Below is a small trained network, with its code and all its weights. Each question gives an input and a class and asks what happens when units are switched off, that is, made to give their printed mean instead of their output.

import numpy as np


def w(rows, s, z=0):
    codes = np.array(rows[::2]) - 128.0
    scale = np.full(codes.shape[1], s)
    scale[-1] = z or s
    return codes * scale


def norm(h):
    return h / np.sqrt((h * h).mean(-1, keepdims=True) + 1e-5)


def f(y):
    return y / 2 * (1 + np.tanh(0.7978845608 * (y + 0.044715 * y**3)))


def log_softmax(a):
    a = a - a.max(-1, keepdims=True)
    return a - np.log(np.exp(a).sum(-1, keepdims=True))


def net(x, mask):
    res = np.array(x, float).reshape(1, 7) / 4 @ E
    u = 0
    for l in range(3):
        y = f(norm(res) @ A[l][:, :-1].T + A[l][:, -1])
        res = res + np.where(mask[u : u + 7], y, B[l][:, -1]) @ B[l][:, :-1]
        u += 7
    return log_softmax(norm(res)[-1] @ U[:, :-1].T + U[:, -1])


A, B = {}, {}
E = w([
[134,57,85,189,217],'x0',
[141,171,133,126,138],'x1',
[105,194,2,113,85],'x2',
[129,129,128,129,128],'x3',
[121,111,126,129,121],'x4',
[132,142,130,132,130],'x5',
[12,171,183,150,126],'x6',
],0.0063)
A[0] = w([
[174,71,118,104,66,99],'L0N0',
[95,110,145,77,132,202],'L0N1',
[126,110,87,182,218,172],'L0N2',
[246,78,211,113,129,122],'L0N3',
[177,126,67,151,145,62],'L0N4',
[193,135,83,71,87,58],'L0N5',
[103,109,229,142,169,5],'L0N6',
],0.011,0.0021)
B[0] = w([
[162,187,134,115,130,169],'L0N0',
[112,162,117,152,110,158],'L0N1',
[56,66,112,123,240,241],'L0N2',
[40,199,102,225,103,255],'L0N3',
[94,12,90,75,81,183],'L0N4',
[154,186,72,101,144,198],'L0N5',
[204,71,145,58,112,217],'L0N6',
],0.011,0.0055)
A[1] = w([
[227,115,39,87,180,170],'L1N0',
[130,51,144,175,166,8],'L1N1',
[15,157,64,136,121,92],'L1N2',
[58,148,112,155,143,136],'L1N3',
[123,189,201,101,18,123],'L1N4',
[100,155,106,155,11,141],'L1N5',
[111,88,157,102,167,38],'L1N6',
],0.011,0.0012)
B[1] = w([
[100,109,119,16,109,193],'L1N0',
[213,174,164,98,129,190],'L1N1',
[142,121,201,250,148,253],'L1N2',
[171,137,112,187,159,199],'L1N3',
[108,47,69,188,58,244],'L1N4',
[154,253,116,65,134,223],'L1N5',
[176,159,152,84,77,164],'L1N6',
],0.011,0.0072)
A[2] = w([
[110,99,168,19,218,77],'L2N0',
[111,44,143,230,131,194],'L2N1',
[151,32,119,104,117,93],'L2N2',
[75,6,91,106,55,4],'L2N3',
[118,39,59,94,202,177],'L2N4',
[72,112,130,165,253,110],'L2N5',
[105,91,32,56,88,138],'L2N6',
],0.011,0.0017)
B[2] = w([
[219,157,153,133,57,210],'L2N0',
[113,147,64,76,170,253],'L2N1',
[103,118,148,162,105,177],'L2N2',
[69,80,248,192,120,193],'L2N3',
[68,178,146,187,96,224],'L2N4',
[163,78,123,91,161,238],'L2N5',
[82,80,156,70,140,220],'L2N6',
],0.016,0.0065)
U = w([
[74,203,61,191,106,140],'0',
[30,86,157,144,103,239],'1',
[113,114,82,152,239,226],'2',
[180,123,160,84,137,2],'3',
[87,156,77,4,119,83],'4',
],0.016,0.0014)

Each question gives the input, the list of numbers given to net, and the class t.
The units are the neurons (one row each of A and B). Each row of codes is followed by its name. A weight is (code - 128) times the scale printed after its matrix; where a second scale follows, it is the last column's (A, B and U).
mask holds one flag per neuron, layer by layer. A switched-off neuron (its flag False) gives its mean, the last column of its row in B, instead of its output. The means were averaged over made-up inputs and are rounded, as every weight is.
A unit's drop is (log p(t) with every unit on - log p(t) with that unit switched off) / (log p(t) with every unit on - log p(t) with every unit switched off).
The circuit of an input: a set's keep is (log p(t) with only the set's units on - log p(t) with every unit switched off) / (log p(t) with every unit on - log p(t) with every unit switched off). Starting from the 12 units with the biggest drops (on a tie, the unit counted first), units are removed one at a time, each time the one whose removal leaves the highest keep (on an exact tie, the one counted first), for as long as the keep stays at least 0.8.
units of the circuit, in order: the units of the circuit, biggest drop first
most important unit: the unit with the biggest drop
k most important neurons of layer l: the k neurons of layer l with the biggest drops, biggest first
drop of u: that unit's drop, to one decimal
input [-6,7,-2,3,1,4,-7], class 0: most important unit => L0N3
input [-5,-7,1,-6,2,3,0], class 4: 2 most important neurons of layer 1 => [L1N5 L1N2]
input [1,0,3,0,3,-5,-4], class 1: units of the circuit, in order => [L0N4 L2N3]
input [0,-8,1,-6,-6,-2,-5], class 4: 2 most important neurons of layer 1 => [L1N0 L1N4]
input [1,0,-3,-4,8,7,-2], class 2: 2 most important neurons of layer 2 => [L2N4 L2N5]
input [1,-7,4,-5,4,5,-7], class 1: 2 most important neurons of layer 0 => [L0N4 L0N6]
input [5,-4,-1,-5,-4,6,1], class 3: 4 most important neurons of layer 1 => [L1N4 L1N1 L1N6 L1N2]
input [4,-3,5,0,3,6,0], class 1: 2 most important neurons of layer 2 => [L2N4 L2N3]
input [-1,3,-7,5,7,3,-6], class 0: 2 most important neurons of layer 0 => [L0N3 L0N2]
input [-2,-4,5,-8,7,6,0], class 4: 3 most important neurons of layer 0 => [L0N3 L0N2 L0N5]
input [3,-7,-7,-2,8,8,0], class 2: 2 most important neurons of layer 1 => [L1N0 L1N5]
input [-3,-4,-6,-7,4,-5,0], class 0: 2 most important neurons of layer 1 => [L1N5 L1N0]
input [6,-1,3,6,8,-7,0], class 1: 3 most important neurons of layer 0 => [L0N4 L0N3 L0N1]
input [1,-8,-2,-3,0,7,4], class 3: most important unit => L1N4
input [8,7,4,-6,-7,6,0], class 1: 2 most important neurons of layer 0 => [L0N4 L0N3]
input [8,6,-2,6,-1,7,5], class 3: 2 most important neurons of layer 0 => [L0N3 L0N6]
input [3,1,8,1,1,0,-1], class 1: drop of L0N3 => 1.1
input [-3,-5,-2,7,1,-2,-8], class 0: drop of L0N3 => 1.3
input [-2,-6,3,3,5,-4,-1], class 4: drop of L0N2 => 0.1
input [-8,0,-8,-2,-7,-4,-3], class 0: most important unit => L0N3
input [1,-8,-5,2,1,-5,-3], class 2: drop of L1N6 => 0.1
input [1,2,-7,-8,7,2,-4], class 2: 2 most important neurons of layer 1 => [L1N6 L1N4]
